Below is a small trained network, with its code and all its weights. Each question gives an input and a class and asks what happens when units are switched off, that is, made to give their printed mean instead of their output.

import numpy as np


def w(rows, s, z=0):
    codes = np.array(rows[::2]) - 128.0
    scale = np.full(codes.shape[1], s)
    scale[-1] = z or s
    return codes * scale


def norm(h):
    return h / np.sqrt((h * h).mean(-1, keepdims=True) + 1e-5)


def f(y):
    return y / 2 * (1 + np.tanh(0.7978845608 * (y + 0.044715 * y**3)))


def log_softmax(a):
    a = a - a.max(-1, keepdims=True)
    return a - np.log(np.exp(a).sum(-1, keepdims=True))


def net(x, mask):
    res = np.array(x, float).reshape(1, 4) / 4 @ E
    u = 0
    for l in range(2):
        y = f(norm(res) @ A[l][:, :-1].T + A[l][:, -1])
        res = res + np.where(mask[u : u + 11], y, B[l][:, -1]) @ B[l][:, :-1]
        u += 11
    return log_softmax(norm(res)[-1] @ U[:, :-1].T + U[:, -1])


A, B = {}, {}
E = w([
[120,205,186,76,147,246,193,80,163,131,98,129],'x0',
[16,162,161,93,74,123,93,89,96,124,115,143],'x1',
[115,91,114,108,90,159,175,65,133,127,197,200],'x2',
[101,182,127,225,191,164,154,94,74,136,86,159],'x3',
],0.013)
A[0] = w([
[170,148,147,113,169,175,126,131,145,127,87,143,137],'L0N0',
[62,183,160,58,135,140,182,62,150,93,131,161,131],'L0N1',
[111,91,75,190,126,192,181,98,103,150,198,224,8],'L0N2',
[58,101,163,27,35,122,62,86,103,134,150,156,43],'L0N3',
[127,78,66,134,112,67,79,170,107,115,142,121,50],'L0N4',
[124,100,71,176,166,156,211,64,96,133,191,220,15],'L0N5',
[210,98,135,52,119,178,216,118,221,131,157,169,42],'L0N6',
[75,141,142,198,220,109,99,138,63,134,60,150,2],'L0N7',
[138,86,99,157,133,109,173,33,124,142,131,254,29],'L0N8',
[170,172,105,145,202,142,155,199,125,151,116,68,38],'L0N9',
[73,207,159,194,158,173,137,76,76,113,98,151,108],'L0N10',
],0.0087,0.0095)
B[0] = w([
[120,73,165,148,145,167,116,120,152,111,89,94,194],'L0N0',
[88,47,187,149,114,161,126,164,142,176,135,163,254],'L0N1',
[211,151,167,208,139,129,128,93,87,50,205,240,178],'L0N2',
[108,164,105,95,18,95,100,126,235,46,85,196,220],'L0N3',
[114,58,116,139,157,117,96,167,80,163,148,140,194],'L0N4',
[165,154,142,196,157,139,142,61,55,50,254,174,188],'L0N5',
[144,193,60,158,128,137,217,118,155,108,197,24,225],'L0N6',
[158,189,33,95,59,67,183,139,124,113,101,22,178],'L0N7',
[139,160,150,153,176,135,113,124,126,61,176,216,176],'L0N8',
[171,149,185,56,124,69,84,58,171,49,101,204,168],'L0N9',
[111,134,135,148,104,130,197,139,48,179,84,137,253],'L0N10',
],0.0099,0.0075)
A[1] = w([
[131,66,94,137,80,56,96,193,149,156,166,161,94],'L1N0',
[133,117,58,126,133,105,21,183,71,134,171,108,57],'L1N1',
[174,146,167,139,184,134,2,133,170,129,64,126,19],'L1N2',
[36,114,177,80,160,215,144,98,69,204,124,158,3],'L1N3',
[168,136,95,124,242,155,138,131,154,187,132,166,38],'L1N4',
[116,177,60,102,165,117,124,69,51,176,76,117,26],'L1N5',
[65,186,125,58,14,119,69,85,188,153,216,175,29],'L1N6',
[139,88,81,109,208,147,152,74,136,156,120,174,83],'L1N7',
[127,130,92,91,156,60,117,110,150,122,108,118,31],'L1N8',
[117,217,154,88,150,189,189,69,107,115,141,130,149],'L1N9',
[139,83,116,150,137,104,56,141,40,120,205,126,24],'L1N10',
],0.0084,0.0057)
B[1] = w([
[29,70,136,84,158,153,51,124,123,149,160,111,246],'L1N0',
[70,72,152,105,214,177,107,145,102,251,163,120,208],'L1N1',
[141,123,168,109,180,122,88,52,128,82,117,238,154],'L1N2',
[94,31,131,142,162,179,86,175,174,216,115,109,185],'L1N3',
[78,183,142,105,109,114,139,136,133,37,117,136,127],'L1N4',
[150,177,77,148,65,64,151,175,123,98,119,100,153],'L1N5',
[83,210,108,73,75,101,117,108,109,2,36,193,241],'L1N6',
[134,182,159,109,101,96,111,128,97,90,142,124,127],'L1N7',
[100,135,174,122,172,209,141,99,119,185,152,160,130],'L1N8',
[130,55,79,108,146,73,3,181,102,248,210,121,255],'L1N9',
[158,82,102,111,152,114,98,159,123,166,200,191,193],'L1N10',
],0.0077,0.0059)
U = w([
[98,50,90,104,169,86,55,178,105,177,185,116,158],'0',
[125,203,80,178,119,81,168,156,48,162,55,72,114],'1',
[213,139,171,109,201,108,92,121,166,75,60,129,80],'2',
[191,149,88,90,135,168,199,127,208,114,204,3,57],'3',
[61,109,190,147,113,229,163,149,116,244,90,145,47],'4',
[158,148,127,194,149,163,170,72,64,101,232,217,169],'5',
[58,144,112,70,24,108,112,134,173,42,112,176,252],'6',
],0.017,0.0037)

Each question gives the input, the list of numbers given to net, and the class t.
The units are the neurons (one row each of A and B). Each row of codes is followed by its name. A weight is (code - 128) times the scale printed after its matrix; where a second scale follows, it is the last column's (A, B and U).
mask holds one flag per neuron, layer by layer. A switched-off neuron (its flag False) gives its mean, the last column of its row in B, instead of its output. The means were averaged over made-up inputs and are rounded, as every weight is.
A unit's drop is (log p(t) with every unit on - log p(t) with that unit switched off) / (log p(t) with every unit on - log p(t) with every unit switched off).
The circuit of an input: a set's keep is (log p(t) with only the set's units on - log p(t) with every unit switched off) / (log p(t) with every unit on - log p(t) with every unit switched off). Starting from the 12 units with the biggest drops (on a tie, the unit counted first), units are removed one at a time, each time the one whose removal leaves the highest keep (on an exact tie, the one counted first), for as long as the keep stays at least 0.8.
units of the circuit, in order: the units of the circuit, biggest drop first
top k neurons: the k neurons with the biggest drops, biggest first
top k neurons in layer l: the k neurons of layer l with the biggest drops, biggest first
drop of u: that unit's drop, to one decimal
input [-2,-2,-7,2], class 2: units of the circuit, in order => L0N9
input [6,-3,2,6], class 4: top 3 neurons in layer 0 => L0N10; L0N1; L0N0
input [4,1,2,8], class 4: top 3 neurons => L0N10; L1N3; L0N1
input [-4,3,-2,-6], class 6: top 2 neurons in layer 1 => L1N6; L1N9
input [2,8,-5,7], class 1: top 2 neurons => L0N7; L1N5
input [7,-8,-7,8], class 2: top 4 neurons => L0N9; L0N0; L0N6; L1N2
input [7,6,7,6], class 4: top 2 neurons => L1N3; L0N1
input [6,4,6,6], class 4: top 4 neurons => L0N1; L1N3; L0N10; L0N6
input [4,-2,8,-8], class 3: top 2 neurons => L0N6; L0N9
input [6,-3,6,-2], class 3: top 2 neurons in layer 0 => L0N6; L0N10
input [7,0,5,-7], class 3: top 3 neurons in layer 0 => L0N6; L0N9; L0N8
input [-2,-2,-4,2], class 2: top 3 neurons => L0N9; L0N10; L0N6
input [4,-6,-4,-1], class 2: top 2 neurons => L0N9; L1N2
input [4,-1,4,-5], class 3: units of the circuit, in order => L0N6
input [2,-4,-3,4], class 2: drop of L0N9 => 1.8
input [-6,2,1,7], class 1: drop of L0N7 => 1.0
input [-5,4,3,-3], class 6: drop of L0N3 => 3.0
input [2,1,-4,3], class 1: drop of L0N7 => 0.5
